In the rows, 128 means zero.
Here are made-up nodes, facts about them, and rows of numbers that follow some of those facts. Name the node behind each unnamed row.

Some nodes and their rows:
foplole: [138 139 122  72 136 100 140 160  61 103  97 168 150  96 171  95 174 133
 163  82 143 127 108 141 107 174  86 124 162 113 175  89 156 103 151 121
 146 185 155 137 108]
pibaplim: [136 140 113  87 159 117 118 157  88  89  98 162 128  95 146  90 180 121
 169 104 137 155 120 157 110 151  91 122 142 103 172 106 153 107 152 153
 161 176 169 135  78]
grivin: [136 142 112  85 156 120 118 154  92  89  98 162 126 101 147  90 182 120
 169 103 138 153 122 157 109 148  92 121 141 108 169 106 154 109 150 158
 164 177 171 136  77]
raflir: [129 133 108 101 156 104 111 183  79  86 100 181 119  71 123 116 164 127
 145 117 136 160 113 167 120 154  81 130 139  88 175 109 149  98 150 152
 181 169 159 138  82]
flefun: [135 158 158  90 158 118 132 137 100 104  75 172 151  52 185 117 179 113
 135  79 130 130 136 131  96 174  72 116 121  94 183 140 137  97 161 138
 126 171 159 124 120]
gapem: [149 143 133  71 148 111 102 137  99  92  81 155 143  91 173 137 167 113
 150  99 137 131 117 143 130 160  74 113 138 116 182 117 137 102 150 133
 154 173 167 129  94]
bobru: [137 131 113 107 156  99 128 161 108  82  90 162 159 111 167 112 179 124
 147  91 136 126 104 128 135 159  74 131 141  87 191 113 144  89 158 139
 162 178 154 113 101]
ruflom: [147 158 147  55 159  95  81 169  85 109  90 149 149  79 171 146 152 113
 135  91 144 149 118 159 128 165  76 103 143 131 191 115 133 100 143 120
 164 176 149 122 101]
zisuk: [143 135 117  96 160 111 107 145 117  79  86 155 142 108 157 121 179 115
 150 102 134 138 115 142 136 147  78 122 135  98 183 119 139  96 152 151
 165 173 166 121  85]
pegros: [137 119 135 104 148 119 109 134 112  82  94 159 143 113 152 117 178 105
 145  90 132 131 108 130 150 138  63 117 132  94 180 128 119  96 148 163
 156 175 152 116  87]
bokas: [144 119 146  83 118 100 129 131  78  99  93 162 165 115 181 127 169 118
 140  69 139 103  94 113 150 161  57 117 157 113 180 109 118  96 146 122
 136 187 140 120 118]
klaris: [134 103 141 115 167 108 112 143  97  68  90 134 152  89 164  97 161 114
 156 102 123 126 103 123 159 140  54 115 121  85 180 132 118  92 148 153
 148 170 148 116  88]
teletre: [138 119 135 104 148 118 110 129 114  83  92 160 141 116 153 117 179 105
 144  90 131 132 110 130 150 136  64 116 133  97 178 128 118  98 146 163
 154 175 153 116  86]
nudrur: [142 122 145 118 137 105 112 162  78  95 110 185 126  78 129 127 156 122
 129 106 129 157 116 153 148 136  48 125 134  76 178 126 117  92 144 159
 154 172 145 127  96]
gifer: [158 140 170  68 121 119 111 112  70 111  95 162 130  92 169 124 163 108
 150  88 134 136 131 148 132 144  59 105 144 119 168 119 118 114 137 145
 122 180 162 141  97]
menon: [131 134 152  66 127 129 119 118  65 106  99 165 132  93 152 104 162 102
 167  86 136 127 125 142 109 150  68 102 149 128 163 117 120 112 138 156
 140 180 150 144  89]
ritran: [117 109 117 117 135 111 149 155  72  88 121 169 155 129 136  77 177 120
 166  79 138 122 100 125 128 143  66 125 159  95 167 108 125  91 146 157
 155 189 130 119  98]
lufli: [114 142 144  88 169 111 104 191  71 111 128 149 152 103 136  77 165 104
 164  77 146 159 119 160 111 142  74 103 146 118 182 120 122  94 142 158
 165 185 120 109  88]

There are 2 kinds of fact about the nodes: ρ, λ.
ρ: points at; λ: is of sort
ruflom ρ brabri dreskadres
gapem ρ pama
tregek ρ pegros teplu suflitil
pasum ρ petu fleklutru nudrur festos
giskem ρ grobren vitri klaris
suplos ρ zestofik pogok pipor dades stapas
bika ρ grelil pibaplim grokosal
bokas ρ vizer ritran
skegri ρ tririn febemas
pebun ρ skirol
vobris ρ vizer teklir deken drodrus soga plonu
kebrur ρ grobris kudrak
rivar ρ bobru tomaran soga
gifer ρ tapla skofak grivin buklak
menon ρ fiso vemas
stetom ρ teplu
brede ρ plalor raflir festos
flubribrin ρ plason
tabim ρ vunek nefosur
testir ρ lugravo kidrus zadak stugro vunek
tridrak ρ fiso galoklil sakame
bropubos ρ betral
tufun ρ vaplu
bodrako ρ flotos tuske truzutral lidror
flari ρ meklufim bradrir klasin tuduk vaplu
teflam ρ zisuk kege runus
gasu ρ grorar teletre
doseflok ρ plostul pogok
komas ρ gostem roska
klupes ρ plubosu tremen teklir
zoter ρ kidruvi
doskin ρ grobren rifla vaplu rikur
staklan ρ brumo brabri
buvodren ρ brosti zegra
vuplus ρ kevistar
giklel ρ staso drebetra
flopon ρ skomok vunek
kedra ρ kidruvi mamobe giklotor droklel
brudri ρ grobris kekes ritran
flefun ρ sozin trulom
tiri ρ raflir
pivir ρ nefosur
klopir ρ gadol plibam
latus ρ grabras
zodrur ρ trulom febemas linas
skeklo ρ pipor kave
nanim ρ vizer
gagro ρ braban grorar brokik
trinon ρ plalor sozodrol tugidus fopul
tremuven ρ divus lidror brumo festos
truklak ρ trulom plonu
radrim ρ gadol stipes pipor lufli dreskadres
zofur ρ febemas
foplole ρ vizer
λ d <- nefosur skofak pama sketrom plonu bokas rivar klasin teletre stetom sakame klupes brabri meklufim kege pivir trulom klaris skirol pegros trinon tremuven zestofik
λ e <- mamobe suplos grorar zegra kidruvi drebetra kebrur gifer skoser grokosal teflam lidror zadak plostul kevistar deken vuplus brokik pipor nudrur zodrur nanim
λ b <- kudrak gadol kekes tuske divus vemas drodrus tabim truzutral tufun bodrako gasu flota febemas fopul runus lugravo giklotor tuduk grobren kedra flefun rifla klopir grabras fleklutru truklak plubosu tomaran
λ c <- ruflom gapem zisuk tririn giskem rikur tremen bobru brede bropubos sozodrol vaplu komas teplu roska driflam doskin galoklil stugro giklel flopon latus buklak teklir flotos
λ g <- tregek plibam dreskadres gostem plason grelil kave staklan buvodren trilos kidrus radrim
λ a <- pasum suflitil raflir tapla tugidus bika plalor soze bradrir sozin skegri pebun brumo petu flubribrin testir tridrak stipes grivin soga vunek flari betral doseflok zoter brosti dades grobris droklel braban tiri stapas zofur pogok foplole pibaplim
λ f <- skomok vizer vobris lufli vitri ritran menon festos staso linas brudri voflek skeklo gagro fiso

Which node is each row?
No name comes twice in this set of rows, the named rows included.
[147 124 161  71 122 106  95 128  75 102  81 175 136  65 159 167 144 108
 123  97 134 124 110 139 149 156  51 105 138 114 179 128 109 102 142 130
 149 170 150 139 105] : trinon
[132 131 129 114 150  97 107 170  95  81 105 180 135  60 125 149 162 128
 109 108 131 151 115 150 138 146  62 125 132  93 166 138 122  89 147 142
 175 170 152 117 103] : divus
[131 125 147  68 112 112 133 129  46 107 110 163 149 107 157 103 160 115
 165  75 142 111 110 130 120 155  65 105 166 133 163 104 119 105 135 133
 137 190 139 139 106] : brudri
[126 132 101 109 159 101 151 182  82  89 104 172 154 107 158  69 189 133
 164  87 140 138 105 137 108 167  86 139 150  78 185  94 162  93 162 143
 158 182 149 122 102] : soga
[146 128 143 108 141 119 120 134  94  92 107 165 130 115 146  99 181 112
 151  92 131 147 123 145 137 128  61 121 138  90 171 122 123 102 144 170
 138 181 157 124  85] : brokik
[130 124 138 109 164 101  94 179 101  89 107 162 149  96 137 128 165 110
 128  91 136 149 103 145 156 142  59 115 132  93 192 129 115  87 147 153
 171 173 130 104  94] : brabri
[132 136 156  61 125 130 118 114  62 109  97 164 131  93 156 108 160 101
 169  83 138 127 126 146 109 150  69  99 149 133 162 117 118 114 137 155
 137 181 151 148  91] : gagro
[144 143 154  73 132 101 100 141  75  99  90 174 135  45 153 165 150 124
 115 100 133 139 123 150 131 161  64 111 138 122 163 135 117 101 143 118
 151 172 161 137 114] : bodrako
[150 127 152  69 166  98 106 132  70  75  68 111 152  52 200 117 136 123
 159 114 125 117 113 133 140 166  64 103 126 117 180 121 135 105 146 115
 135 169 172 140  94] : doskin
[140 135 112 103 161 114 109 144 123  77  90 155 139 114 155 117 182 114
 150 104 132 142 113 141 137 143  78 125 135  95 179 118 139  95 152 159
 169 174 168 119  79] : teplu
[137 128 122 111 145 106 127 141 103  76 111 159 149 106 145 113 188 127
 136  89 134 132 114 132 139 142  73 125 145 104 157 126 127  95 146 138
 158 185 160 113 103] : kudrak
[110 108 113 133 141 106 161 169  77  86 121 174 163 129 139  61 184 123
 167  72 137 119  98 119 121 149  64 134 155  77 178 108 131  83 154 160
 154 190 121 111 105] : vizer
[153 163 186  50 149 103  89 161  59 132 116 142 149  94 177 114 158 103
 148  70 147 159 129 164 124 149  64  92 150 144 184 117 117 109 134 130
 126 187 138 119 105] : suplos
[143 132 149  56 164 104 115 147  40  85  78 118 141  39 188  90 138 128
 178 116 130 130 121 149 112 167  77 102 137 126 168 109 149 116 145 116
 131 172 175 156  89] : flari
[143 126 164  69 126  97  87 148  67 106  83 180 136  53 150 183 133 111
 110 100 133 132 108 147 156 160  48 105 138 114 184 128 106  97 141 126
 158 166 141 137 110] : tremuven

The same nodes again, as new rows of numbers:
Named rows:
fleklutru: [116 141 147  97 134 128 119  62 125 145 145 155 122 140 187 121 181 115
  99 115 155 159  96 119 102 137 129 146 112 141]
trinon: [118 125  58  58  99  86 130 120 112 167 157 120  48 101 150 104 129  96
 132  96 166 178 122 147  93 113  69  64 144 132]
plalor: [143 158 153  83 128 120 103  57 126 160 134 165 149 149 195 107 186 111
  82 123 139 159  89 114  93 134 134 136  95 158]
bokas: [143 132  82  65  89 134 165 206 106 158 129  99  72  38  66 154  90 163
 139 155 153 160  93 110 104 151  98 130 152 145]
gadol: [156  98 132 172 136 146 148  83 163  89 118 132 164 156  85 108 172 100
 116 157  78 179 117 102 151 148 166 168 104  80]
grokosal: [122 124 144 156 140 142 108 120 119 121 113 130 126 142 156 147 133 150
 127 141 125 113 122 123 143 109 140 145 119 107]
brudri: [116 134  88  91 101 144 118 183 113 109 153  76  84  56  88 167  61 167
 139 146 167 194 143 143 119 130 130 124 152 170]
voflek: [113 136 130 134 123 131 105 123 126 113 136 110 143 123 127 125 113 134
 129 128 138 132 144 132 141 126 134 122 125 137]
gasu: [ 94 126  97 115 120 109 105 135 129 114 128  92  83 101 135 136  96 133
 145 134 123 135 152 169 141  91 120  91 164 120]
vobris: [106 116  57  84  81 181 166 199 110 155 141  83 105  15  59 151  56 158
 170  99 193 168 137 151 127 183 137 124 183 191]
petu: [136 155 139  85 124 119 113  63 124 160 137 148 139 146 180 109 172 109
  88 115 143 161  98 114  96 134 129 127 104 157]
skeklo: [134  76  49 156 109 134 134 121 157  78 156  84 123 133  52 101 112  88
 155 122 111 216 170 150 156 145 143 104 138  99]
vaplu: [148 125 245 215  96  96 149 144  97 114 174 153 162 227 124 134 141 153
  93 147 183  65 152 124 102 141 129 190 143 125]
doskin: [112  90 143 180  71  70 152 175  97 117 209 102  76 184  86 136  77 129
 142 105 224 113 197 190  97 131  88 114 210 136]
vitri: [130 134 197 174 100 100 128 130 109 109 173 125 165 178 120 115 119 147
 107 138 159 100 143 126 123 135 132 145 137 140]
pama: [148 146 141 121 124 111 128 134 122 144 114 142 128 132 130 109 143 131
 114 155 103 100  96 101 130 114 108 121 110  95]
tiri: [121 139  97  67 111  99 114  92 130 150 146 121  95 125 157 106 138 104
 113  99 155 174 122 148  97 127 111  87 134 162]
meklufim: [158 135 199 165  78  62 158 154 110 143 169 144 134 196  98  97 139 139
 102 152 151  65 110 105 103 140  89 137 146 112]

Name these rows:
No name comes twice in this set of rows, the named rows included.
[145  96  68 133 113 106 138 130 162 102 130  88 113 131  62 106 105  93
 144 133  96 180 157 156 140 136 125  90 146 111] : doseflok
[149 145 143 108 100 169 185 163 104 196  81 161 183  59 108 112 148 146
 137 132 119  65  68  81 131 186 141 167 124 125] : plonu
[144 140 103  74 100 152 158 186 123 150 122  99 119  54  73 152  83 163
 136 137 145 156 106 127 113 163 137 138 158 179] : foplole
[ 98 119 129 175 133 170 138 113 108 163  94 158 182 121 167 115 144 100
 164  81 125  56 146 141 148 144 155 136 132 108] : tririn
[152 142 143  92 126 119 120  49 139 149 132 159 153 159 167  96 196  93
  83 119 130 177  91 110  93 150 143 147  90 145] : brumo
[136 153 145  90 125 116 105  78 121 153 133 145 143 141 175 111 161 119
  99 121 131 147 106 122 103 127 127 124 106 147] : tugidus
[109 133  82  94 110  91  98 149 139 127 125  83  96 101 127 122  78 129
 141 132 115 141 158 174 129  91 110  61 165 134] : tridrak
[166  50  35 124 117 114 172 137 185  85 144 102 101 129  44 125 117  37
 173 114 102 228 194 172 105 135 116  86 153  97] : radrim
[150 120 136 104 143 121 139 140 149 120 122 133 140 122 138 154 122 104
 141 127 112 117 155 142  98 109 116 119 132 130] : trilos
[142 133 144 108 240 127 144 155 172  90 135 174 122 175 115 155 120 123
 137  79  98  70 127  90 138 123  90 130  67 194] : kidrus
[124 132 136 121 138 143 119  66 116 153 141 156 112 148 198 135 181 126
 103 113 171 170 108 115 108 132 138 155 104 130] : nudrur
[110 141 133 135 232 136 128 132 162  91 144 162 108 180 112 130 119 155
 117  86 107  77  97  80 183 138 107 138  76 186] : lugravo

The same nodes again, as new rows of numbers:
Named rows:
giklel: [144 147 145 108 131 102 114 126 136 140 126 137 109 135 140]
tufun: [140 129 133 155 190 126 154 159 125 141 118 155 101 140 153]
stapas: [132 126  77 105 147 113 133 180 137 120 144  93 149 106 103]
klopir: [182  56 112 105 133 115 132 204  99 129 117 130 101 121 128]
pegros: [147 119 134 125 110 151 132 105 120 133 124  83 127 141 123]
sakame: [126 150 131 125 124 132 130  95 132 132 134  88 135 137 127]
bropubos: [146 141 140 112 130 116 120 135 134 136 123 127 113 132 133]
radrim: [ 97 185  91  69 196  10 114 211 147 124 138 128 151 105 128]
vaplu: [102 174 114 143 164 160 168 104 154 134 133  85 115 127 139]
lidror: [ 77  93 129 115  92 151 144 148 117 109 126 128 129 142 137]
divus: [ 74  91 125 118  98 141 139 164 112 114 123 134 125 151 138]
raflir: [ 65 131 126 117  99 154 132 141 142 117 124 141 153 154 124]
bradrir: [150 126 127 153 168 187 161 123 147 134 120 128 121 137 130]
tririn: [131 138 130 138  97 140 129  93 128 128 119 111 112 115 118]
festos: [ 57 133 133 112  79 152 141 164 142 105 132 141 137 157 120]
flotos: [ 72 138 128 100  97 124 134 128 135 120 126 104 128 150 127]
roska: [131 125 130 118 121 149 133 104 133 129 130 104 119 126 131]
gagro: [166 128 158 118 141 114 115 160 140 135 128 178 115 137 131]

Which node is each row?
No name comes twice in this set of rows, the named rows included.
[169 108 146 123  99 178 113  69 114 134 138  70 147 142 136] : nefosur
[125 127  93  92 130 116 136 202 134 118 149 117 132 108 101] : lufli
[144  85 163  98  99 141 117 191 130 125  97 176 121 177 124] : pasum
[ 92 121 138 105  81 153 135 114 129 121 117 113 111 150 133] : sozodrol
[180 126 150 113 126 139 102  91 121 141 132 106 129 152 137] : pivir
[163 100  93  92 115 137 138 157 115 125 132  48 118 116 101] : zestofik
[168 115 112  90 138  98 126 216 133 132 139 136 118 118 108] : skeklo
[129 150 136 115 124 140 104  61 133 131 147  93 157 129 146] : stugro
[114 149 110  73 128  73 123 183 137 130 129 117 127 131 122] : ruflom

